Here is a tiny trained network, its code and every weight. The questions are about switching its units off for an input and a target symbol, where a switched-off unit gives its printed mean instead of its output.

import numpy as np


def w(rows, s, z=0):
    codes = np.array(rows[::2]) - 128.0
    scale = np.full(codes.shape[1], s)
    scale[-1] = z or s
    return codes * scale


def norm(h):
    return h / np.sqrt((h * h).mean(-1, keepdims=True) + 1e-5)


def f(y):
    return np.maximum(y, 0)


def softmax(a):
    e = np.exp(a - a.max(-1, keepdims=True))
    return e / e.sum(-1, keepdims=True)


def log_softmax(a):
    a = a - a.max(-1, keepdims=True)
    return a - np.log(np.exp(a).sum(-1, keepdims=True))


def net(x, mask):
    ids = ['ΔΛΞΣΩαβγεημφψ'.index(c) for c in x.split()]
    T = len(ids)
    res = E[ids] + P[:T]
    u = 0
    for l in range(3):
        r = norm(res)
        for j in range(2):
            rows = slice(4 * j, 4 * j + 4)
            q, k, v = (r @ M[l][rows].T for M in (Q, K, V))
            z = softmax(np.where(np.tri(T) > 0, q @ k.T / 4**0.5, -1e9)) @ v
            o = O[l][rows]
            res = res + np.where(mask[u + j], z, o[:, -1]) @ o[:, :-1]
        u += 2
        y = f(norm(res) @ A[l][:, :-1].T + A[l][:, -1])
        res = res + np.where(mask[u : u + 8], y, B[l][:, -1]) @ B[l][:, :-1]
        u += 8
    return log_softmax(norm(res)[-1] @ U[:, :-1].T + U[:, -1])


Q, K, V, O, A, B = {}, {}, {}, {}, {}, {}
E = w([
[177,114,117],'Δ',
[128,137,97],'Λ',
[153,6,4],'Ξ',
[136,80,117],'Σ',
[132,155,210],'Ω',
[118,83,62],'α',
[171,111,100],'β',
[133,144,95],'γ',
[98,103,104],'ε',
[129,116,127],'η',
[134,126,140],'μ',
[200,100,149],'φ',
[153,98,102],'ψ',
],0.029)
P = w([
[170,254,146],'0',
[185,161,107],'1',
[164,131,110],'2',
[146,109,111],'3',
[130,98,117],'4',
[121,171,132],'5',
[98,74,124],'6',
[84,61,128],'7',
],0.0093)
Q[0] = w([
[157,250,125],'0.h0',
[140,143,118],'0.h0',
[109,79,15],'0.h0',
[221,143,154],'0.h0',
[47,88,121],'0.h1',
[104,126,148],'0.h1',
[128,72,112],'0.h1',
[187,92,121],'0.h1',
],0.014)
K[0] = w([
[159,254,99],'0.h0',
[225,130,126],'0.h0',
[131,101,92],'0.h0',
[207,68,152],'0.h0',
[104,153,87],'0.h1',
[71,138,214],'0.h1',
[123,51,86],'0.h1',
[158,57,92],'0.h1',
],0.012)
V[0] = w([
[99,128,124],'0.h0',
[210,40,140],'0.h0',
[102,218,235],'0.h0',
[43,108,148],'0.h0',
[130,183,96],'0.h1',
[220,96,53],'0.h1',
[2,136,212],'0.h1',
[150,134,192],'0.h1',
],0.0078)
O[0] = w([
[188,128,76,112],'0.h0',
[110,22,174,216],'0.h0',
[2,51,230,26],'0.h0',
[238,141,109,79],'0.h0',
[188,116,100,123],'0.h1',
[237,232,114,239],'0.h1',
[58,136,143,1],'0.h1',
[177,61,49,106],'0.h1',
],0.0065,0.0072)
A[0] = w([
[189,191,105,146],'0.n0',
[151,68,99,44],'0.n1',
[27,54,168,164],'0.n2',
[136,125,70,59],'0.n3',
[50,142,140,141],'0.n4',
[222,66,152,255],'0.n5',
[250,18,192,149],'0.n6',
[166,146,146,115],'0.n7',
],0.012,0.0064)
B[0] = w([
[22,95,222,192],'0.n0',
[166,183,106,138],'0.n1',
[76,32,27,141],'0.n2',
[50,143,82,141],'0.n3',
[119,192,46,135],'0.n4',
[46,202,171,254],'0.n5',
[163,254,222,236],'0.n6',
[79,67,178,150],'0.n7',
],0.0075,0.016)
Q[1] = w([
[40,166,56],'1.h0',
[219,41,43],'1.h0',
[119,184,31],'1.h0',
[92,87,249],'1.h0',
[42,107,187],'1.h1',
[2,225,95],'1.h1',
[22,187,131],'1.h1',
[97,107,107],'1.h1',
],0.0074)
K[1] = w([
[77,214,160],'1.h0',
[249,114,62],'1.h0',
[94,244,75],'1.h0',
[131,102,172],'1.h0',
[122,145,208],'1.h1',
[57,192,55],'1.h1',
[106,134,80],'1.h1',
[142,68,93],'1.h1',
],0.011)
V[1] = w([
[43,123,187],'1.h0',
[148,155,245],'1.h0',
[240,79,194],'1.h0',
[110,1,160],'1.h0',
[110,99,165],'1.h1',
[88,81,81],'1.h1',
[123,80,169],'1.h1',
[93,175,218],'1.h1',
],0.0096)
O[1] = w([
[223,176,84,202],'1.h0',
[160,160,77,221],'1.h0',
[114,142,162,50],'1.h0',
[141,184,164,3],'1.h0',
[88,75,40,110],'1.h1',
[144,161,82,73],'1.h1',
[164,186,136,81],'1.h1',
[254,65,84,233],'1.h1',
],0.0058,0.0075)
A[1] = w([
[58,150,136,104],'1.n0',
[105,108,255,161],'1.n1',
[156,205,131,193],'1.n2',
[141,120,134,57],'1.n3',
[64,40,110,168],'1.n4',
[114,183,77,4],'1.n5',
[85,181,62,75],'1.n6',
[79,115,145,89],'1.n7',
],0.016,0.0043)
B[1] = w([
[180,157,17,146],'1.n0',
[196,100,77,227],'1.n1',
[120,175,56,253],'1.n2',
[117,132,113,128],'1.n3',
[146,114,255,153],'1.n4',
[200,58,144,166],'1.n5',
[129,50,177,192],'1.n6',
[193,144,97,135],'1.n7',
],0.0099,0.011)
Q[2] = w([
[61,106,78],'2.h0',
[170,205,153],'2.h0',
[158,93,153],'2.h0',
[70,127,95],'2.h0',
[108,214,144],'2.h1',
[196,109,117],'2.h1',
[197,121,139],'2.h1',
[8,24,97],'2.h1',
],0.018)
K[2] = w([
[65,115,125],'2.h0',
[171,165,156],'2.h0',
[166,165,138],'2.h0',
[26,136,77],'2.h0',
[96,193,196],'2.h1',
[197,137,3],'2.h1',
[204,153,39],'2.h1',
[70,1,161],'2.h1',
],0.014)
V[2] = w([
[184,150,149],'2.h0',
[164,134,161],'2.h0',
[120,174,27],'2.h0',
[88,69,183],'2.h0',
[186,114,89],'2.h1',
[166,144,217],'2.h1',
[151,28,180],'2.h1',
[19,93,253],'2.h1',
],0.011)
O[2] = w([
[196,112,183,179],'2.h0',
[168,89,68,157],'2.h0',
[26,82,137,140],'2.h0',
[232,188,154,76],'2.h0',
[198,53,81,179],'2.h1',
[135,164,8,136],'2.h1',
[43,254,181,110],'2.h1',
[171,147,31,5],'2.h1',
],0.0058,0.014)
A[2] = w([
[134,96,83,3],'2.n0',
[202,173,64,220],'2.n1',
[114,85,76,83],'2.n2',
[184,93,160,96],'2.n3',
[100,12,74,148],'2.n4',
[111,164,103,87],'2.n5',
[73,255,217,13],'2.n6',
[93,101,192,78],'2.n7',
],0.014,0.003)
B[2] = w([
[162,77,201,132],'2.n0',
[1,137,131,255],'2.n1',
[189,131,26,144],'2.n2',
[43,60,42,231],'2.n3',
[149,225,61,222],'2.n4',
[148,68,100,130],'2.n5',
[3,45,230,150],'2.n6',
[172,187,237,167],'2.n7',
],0.0061,0.0092)
U = w([
[197,14,31,128],'Δ',
[129,38,218,255],'Λ',
[81,138,138,77],'Ξ',
[110,144,110,61],'Σ',
[188,215,236,174],'Ω',
[68,133,126,89],'α',
[43,103,118,89],'β',
[103,118,133,54],'γ',
[57,136,116,95],'ε',
[2,162,229,116],'η',
[104,140,129,53],'μ',
[138,185,67,62],'φ',
[87,110,128,71],'ψ',
],0.015,0.0087)

Each question gives the input, a string of symbols that net reads in full, and the target symbol t.
The units are the heads (4 rows each of Q, K, V and O) and the neurons (one row each of A and B). Each row of codes is followed by its name. A weight is (code - 128) times the scale printed after its matrix; where a second scale follows, it is the last column's (O, A, B and U).
mask holds one flag per unit, layer by layer, with each layer's heads first. A switched-off unit (its flag False) gives its mean, the last column of its rows in O or B, instead of its output. The means were averaged over made-up inputs and are rounded, as every weight is.
A unit's drop is (log p(t) with every unit on - log p(t) with that unit switched off) / (log p(t) with every unit on - log p(t) with every unit switched off).
The circuit of an input: a set's keep is (log p(t) with only the set's units on - log p(t) with every unit switched off) / (log p(t) with every unit on - log p(t) with every unit switched off). Starting from the 12 units with the biggest drops (on a tie, the unit counted first), units are removed one at a time, each time the one whose removal leaves the highest keep (on an exact tie, the one counted first), for as long as the keep stays at least 0.8.
units of the circuit, in order: the units of the circuit, biggest drop first
most important unit: the unit with the biggest drop
k most important neurons: the k neurons with the biggest drops, biggest first
top k neurons in layer l: the k neurons of layer l with the biggest drops, biggest first
drop when u is switched off: that unit's drop, to one decimal
input φ Ξ α μ, target η: most important unit => 2.n6
input ε φ φ φ φ ε φ μ, target Ω: 2 most important neurons => 0.n6; 2.n3
input Δ Ω ε Δ φ φ φ φ, target Ω: 2 most important neurons => 0.n6; 0.n5
input ε Λ ε φ Δ α, target Δ: 3 most important neurons => 1.n5; 0.n0; 2.n1
input Ω ε μ α β η α, target Λ: units of the circuit, in order => 1.n4; 0.n6
input ε Λ φ φ Λ, target Λ: units of the circuit, in order => 2.h1; 0.n6
input Ξ β φ φ ε α, target Δ: 4 most important neurons => 1.n5; 2.n1; 2.n4; 0.n0
input μ Λ φ γ α Ω φ α, target Λ: 2 most important neurons => 1.n2; 0.n6
input β φ Ω η Ω, target Λ: 2 most important neurons => 0.n6; 1.n4
input φ Δ φ ε φ η, target φ: top 4 neurons in layer 0 => 0.n2; 0.n4; 0.n0; 0.n6
input ε φ Ω φ Ω, target Λ: 3 most important neurons => 1.n4; 0.n6; 0.n2
input Ω η Σ β μ, target η: 2 most important neurons => 0.n5; 0.n6
input φ Ω Σ, target Ω: 3 most important neurons => 0.n6; 0.n2; 2.n3
input ε φ μ ε, target Λ: 3 most important neurons => 0.n6; 1.n4; 0.n5
input ε Δ Ξ Δ ψ Ξ, target Λ: top 2 neurons in layer 2 => 2.n7; 2.n1
input Ω φ ψ, target φ: most important unit => 2.h1
input ε ε μ α η φ β γ, target Δ: 3 most important neurons => 1.n5; 0.n6; 2.n1
input φ α β μ γ Ξ Ξ, target Λ: 3 most important neurons => 1.n4; 1.n2; 1.n1
input η φ β φ Λ ε α ε, target Λ: 2 most important neurons => 0.n6; 1.n4
input ε ε φ β, target φ: top 3 neurons in layer 0 => 0.n6; 0.n2; 0.n5
input ε Ω Λ, target Δ: 4 most important neurons => 1.n5; 0.n6; 2.n1; 1.n4
input β α β ε, target Δ: most important unit => 1.n5
input γ η φ η μ α Δ ε, target Δ: top 2 neurons in layer 1 => 1.n5; 1.n0
input η φ ε ψ β ε Ξ Δ, target φ: top 3 neurons in layer 0 => 0.n6; 0.n5; 0.n2
input β ε φ Σ ε ε Δ, target φ: top 2 neurons in layer 2 => 2.n1; 2.n7
input φ φ Ω Λ Ω ε β φ, target Ω: drop when 1.h0 is switched off => 0.1
input β Δ Ω, target Δ: drop when 0.h0 is switched off => 0.4
